Below are the code and all the weights of a small trained network. Each question names an input and a target symbol and asks about switching units off, where a switched-off unit gives its printed mean instead of its output.

import numpy as np


def w(rows, s, z=0):
    codes = np.array(rows[::2]) - 128.0
    scale = np.full(codes.shape[1], s)
    scale[-1] = z or s
    return codes * scale


def f(y):
    return y / 2 * (1 + np.tanh(0.7978845608 * (y + 0.044715 * y**3)))


def softmax(a):
    e = np.exp(a - a.max(-1, keepdims=True))
    return e / e.sum(-1, keepdims=True)


def log_softmax(a):
    a = a - a.max(-1, keepdims=True)
    return a - np.log(np.exp(a).sum(-1, keepdims=True))


def net(x, mask):
    ids = ['βδεζηθμσω'.index(c) for c in x.split()]
    T = len(ids)
    res = E[ids] + P[:T]
    r = res
    for j in range(2):
        rows = slice(4 * j, 4 * j + 4)
        q, k, v = (r @ M[0][rows].T for M in (Q, K, V))
        z = softmax(np.where(np.tri(T) > 0, q @ k.T / 4**0.5, -1e9)) @ v
        o = O[0][rows]
        res = res + np.where(mask[j], z, o[:, -1]) @ o[:, :-1]
    y = f(res @ A[0][:, :-1].T + A[0][:, -1])
    res = res + np.where(mask[2:18], y, B[0][:, -1]) @ B[0][:, :-1]
    return log_softmax(res[-1] @ U[:, :-1].T + U[:, -1])


Q, K, V, O, A, B = {}, {}, {}, {}, {}, {}
E = w([
[111,158,89],'β',
[116,54,136],'δ',
[111,187,87],'ε',
[119,56,184],'ζ',
[123,4,201],'η',
[113,135,75],'θ',
[111,191,135],'μ',
[112,133,131],'σ',
[111,182,84],'ω',
],0.018)
P = w([
[110,156,152],'0',
[111,125,104],'1',
[149,117,79],'2',
[174,118,72],'3',
[189,123,78],'4',
[200,159,145],'5',
[182,190,227],'6',
[92,186,222],'7',
[64,167,155],'8',
[67,116,60],'9',
[121,73,3],'10',
[193,80,19],'11',
[224,123,86],'12',
],0.02)
Q[0] = w([
[153,158,151],'H0',
[92,123,159],'H0',
[249,124,146],'H0',
[160,126,100],'H0',
[170,152,98],'H1',
[113,144,184],'H1',
[11,109,147],'H1',
[251,173,204],'H1',
],0.013)
K[0] = w([
[156,206,137],'H0',
[95,106,149],'H0',
[253,89,134],'H0',
[151,147,116],'H0',
[197,58,135],'H1',
[205,104,198],'H1',
[54,153,159],'H1',
[241,157,110],'H1',
],0.016)
V[0] = w([
[119,212,109],'H0',
[185,154,120],'H0',
[150,93,108],'H0',
[70,122,75],'H0',
[247,95,167],'H1',
[86,166,105],'H1',
[106,224,160],'H1',
[138,150,23],'H1',
],0.014)
O[0] = w([
[199,168,95,173],'H0',
[111,111,18,135],'H0',
[102,135,109,130],'H0',
[142,161,254,179],'H0',
[125,73,161,11],'H1',
[179,64,197,193],'H1',
[239,48,120,153],'H1',
[193,118,244,253],'H1',
],0.0072,0.0035)
A[0] = w([
[161,149,248,80],'N0',
[221,137,44,103],'N1',
[167,23,79,102],'N2',
[158,69,166,57],'N3',
[138,60,88,87],'N4',
[83,210,31,3],'N5',
[70,149,245,110],'N6',
[182,46,127,135],'N7',
[163,186,214,22],'N8',
[52,114,60,44],'N9',
[29,66,143,49],'N10',
[136,247,202,99],'N11',
[50,103,118,169],'N12',
[74,146,56,118],'N13',
[136,254,224,123],'N14',
[153,133,137,157],'N15',
],0.0099,0.0064)
B[0] = w([
[154,73,111,203],'N0',
[161,131,90,255],'N1',
[73,146,117,193],'N2',
[135,157,123,171],'N3',
[106,138,127,145],'N4',
[120,66,95,200],'N5',
[176,223,124,154],'N6',
[99,103,90,234],'N7',
[95,47,142,166],'N8',
[111,58,254,171],'N9',
[144,191,179,198],'N10',
[59,66,168,230],'N11',
[183,87,79,203],'N12',
[183,122,104,190],'N13',
[70,124,196,251],'N14',
[96,136,87,177],'N15',
],0.0082,0.0058)
U = w([
[130,138,146,141],'β',
[9,187,96,236],'δ',
[168,109,113,132],'ε',
[93,187,7,136],'ζ',
[57,96,45,97],'η',
[72,132,193,2],'θ',
[215,180,43,106],'μ',
[148,243,114,255],'σ',
[175,148,148,108],'ω',
],0.011,0.0038)

Each question gives the input, a string of symbols that net reads in full, and the target symbol t.
The units are the heads (4 rows each of Q, K, V and O) and the neurons (one row each of A and B). Each row of codes is followed by its name. A weight is (code - 128) times the scale printed after its matrix; where a second scale follows, it is the last column's (O, A, B and U).
mask holds one flag per unit, heads first, then neurons. A switched-off unit (its flag False) gives its mean, the last column of its rows in O or B, instead of its output. The means were averaged over made-up inputs and are rounded, as every weight is.
A unit's drop is (log p(t) with every unit on - log p(t) with that unit switched off) / (log p(t) with every unit on - log p(t) with every unit switched off).
The circuit of an input: a set's keep is (log p(t) with only the set's units on - log p(t) with every unit switched off) / (log p(t) with every unit on - log p(t) with every unit switched off). Starting from the 12 units with the biggest drops (on a tie, the unit counted first), units are removed one at a time, each time the one whose removal leaves the highest keep (on an exact tie, the one counted first), for as long as the keep stays at least 0.8.
circuit, biggest first: the units of the circuit, biggest drop first
unit that matters most: the unit with the biggest drop
k most important neurons: the k neurons with the biggest drops, biggest first
which heads matter: for each layer, one digit per head in row order, 1 if its drop is at least 0.15 and else 0, layers parted by /
input ε ω δ θ η θ η σ, target η: circuit, biggest first : H1; N5
input σ β δ δ ζ δ θ ω β μ μ η ω, target η: circuit, biggest first : H1; H0; N5; N9
input μ ω θ ε ζ μ μ δ, target η: circuit, biggest first : H1; N7
input δ θ ε ω β μ ε, target μ: unit that matters most : H0
input μ ζ η μ μ μ δ ζ ω ε ω, target ε: circuit, biggest first : H0; H1; N8
input ε δ β μ η σ, target η: circuit, biggest first : H0; H1
input μ σ δ η σ ε ε δ η μ, target η: circuit, biggest first : H1; N5
input θ ε μ η, target η: which heads matter : 00
input μ θ μ δ μ ε σ, target ε: circuit, biggest first : H1; N0
input η δ η δ μ σ β ε θ μ, target θ: which heads matter : 10
input ω ε ω η ζ δ δ σ ζ δ ω, target δ: circuit, biggest first : H0; H1
input δ ε θ δ δ μ σ ω ζ σ η ζ ε, target ζ: which heads matter : 11
input ε β θ δ θ δ μ η, target η: circuit, biggest first : H1; N7
input η ζ ω ζ σ θ β, target θ: circuit, biggest first : N14
input ζ μ ω δ μ μ β ε δ ε ε μ δ, target η: which heads matter : 10
input δ μ η ε σ δ μ ω, target μ: circuit, biggest first : H1; H0
input ω ε θ ω, target θ: circuit, biggest first : H1; N14; N11
input δ μ ω σ δ δ η β θ σ, target θ: circuit, biggest first : H0; N14
input ζ μ β δ ε, target δ: which heads matter : 01
input ζ ε ζ θ ε, target θ: which heads matter : 01
input ε μ β, target μ: which heads matter : 00
input μ θ σ ε ζ μ β, target μ: which heads matter : 11
input θ σ ε β σ μ ω ζ ζ η, target θ: unit that matters most : H0
input η β ω θ θ μ β μ σ ω η β, target η: 2 most important neurons : N5; N9
input δ η ζ ε η σ β ω ζ β δ δ δ, target σ: 2 most important neurons : N6; N10
input β ζ β η μ η δ μ ζ, target η: 2 most important neurons : N7; N2
